Below are the code and all the weights of a small trained network. Each question names an input and a class and asks about switching units off, where a switched-off unit gives its printed mean instead of its output.

import numpy as np


def w(rows, s, z=0):
    codes = np.array(rows[::2]) - 128.0
    scale = np.full(codes.shape[1], s)
    scale[-1] = z or s
    return codes * scale


def f(y):
    return np.maximum(y, 0)


def log_softmax(a):
    a = a - a.max(-1, keepdims=True)
    return a - np.log(np.exp(a).sum(-1, keepdims=True))


def net(x, mask):
    res = np.array(x, float).reshape(1, 6) / 4 @ E
    y = f(res @ A[0][:, :-1].T + A[0][:, -1])
    res = res + np.where(mask, y, B[0][:, -1]) @ B[0][:, :-1]
    return log_softmax(res[-1] @ U[:, :-1].T + U[:, -1])


A, B = {}, {}
E = w([
[128,129,127,129],'x0',
[129,123,130,122],'x1',
[159,131,248,174],'x2',
[110,192,159,46],'x3',
[21,104,166,156],'x4',
[129,125,128,125],'x5',
],0.019)
A[0] = w([
[250,123,137,154,184],'N0',
[163,56,211,192,150],'N1',
[180,124,33,74,247],'N2',
[104,93,60,167,133],'N3',
[87,94,74,106,230],'N4',
[114,186,148,84,143],'N5',
[132,132,129,124,70],'N6',
[199,164,130,134,146],'N7',
[209,167,9,101,254],'N8',
[104,66,99,161,243],'N9',
[162,198,188,72,105],'N10',
[206,123,141,118,174],'N11',
[61,173,60,51,108],'N12',
[181,92,106,174,182],'N13',
[74,116,66,161,162],'N14',
[51,184,164,36,88],'N15',
],0.016,0.0053)
B[0] = w([
[239,139,68,115,222],'N0',
[139,128,122,216,229],'N1',
[71,130,175,198,230],'N2',
[126,87,137,86,186],'N3',
[125,82,92,103,187],'N4',
[98,228,147,93,174],'N5',
[130,132,130,124,129],'N6',
[155,176,138,44,182],'N7',
[78,116,209,249,252],'N8',
[132,47,139,90,192],'N9',
[102,205,176,82,191],'N10',
[165,151,96,114,186],'N11',
[158,174,13,98,207],'N12',
[202,109,68,147,194],'N13',
[149,62,100,85,184],'N14',
[105,180,18,206,206],'N15',
],0.012,0.027)
U = w([
[116,48,197,208,173],'0',
[171,162,23,119,241],'1',
[24,198,154,184,126],'2',
[150,217,170,3,2],'3',
[92,29,105,41,70],'4',
],0.013,0.0044)

Each question gives the input, the list of numbers given to net, and the class t.
The units are the neurons (one row each of A and B). Each row of codes is followed by its name. A weight is (code - 128) times the scale printed after its matrix; where a second scale follows, it is the last column's (A, B and U).
mask holds one flag per neuron, in row order. A switched-off neuron (its flag False) gives its mean, the last column of its row in B, instead of its output. The means were averaged over made-up inputs and are rounded, as every weight is.
A unit's drop is (log p(t) with every unit on - log p(t) with that unit switched off) / (log p(t) with every unit on - log p(t) with every unit switched off).
The circuit of an input: a set's keep is (log p(t) with only the set's units on - log p(t) with every unit switched off) / (log p(t) with every unit on - log p(t) with every unit switched off). Starting from the 12 units with the biggest drops (on a tie, the unit counted first), units are removed one at a time, each time the one whose removal leaves the highest keep (on an exact tie, the one counted first), for as long as the keep stays at least 0.8.
units of the circuit, in order: the units of the circuit, biggest drop first
top k neurons: the k neurons with the biggest drops, biggest first
drop of u: that unit's drop, to one decimal
input [-2,-8,-7,2,-6,-5], class 2: units of the circuit, in order => (N8)
input [-5,4,-1,5,-7,-8], class 2: top 2 neurons => (N8; N2)
input [6,5,6,-7,0,4], class 1: top 2 neurons => (N8; N0)
input [-5,4,3,8,-1,7], class 3: top 2 neurons => (N8; N10)
input [-7,-7,1,5,-7,-2], class 3: top 4 neurons => (N7; N0; N1; N10)
input [4,-1,0,-5,-4,-7], class 0: top 2 neurons => (N12; N8)
input [4,5,-8,1,-5,-6], class 2: top 2 neurons => (N8; N12)
input [-6,7,-6,3,-1,6], class 2: top 2 neurons => (N8; N2)
input [-8,8,6,-5,0,4], class 1: top 4 neurons => (N8; N2; N0; N13)
input [8,-7,-8,1,-6,8], class 2: top 2 neurons => (N8; N12)
input [-5,1,1,2,2,7], class 2: top 3 neurons => (N0; N12; N13)
input [6,1,4,7,-1,8], class 3: drop of N8 => 0.5
input [3,8,-8,0,4,8], class 4: drop of N4 => 0.1
input [2,-6,7,2,-7,-8], class 3: units of the circuit, in order => (N10)
input [-7,0,-1,-2,-8,5], class 0: drop of N2 => 0.1
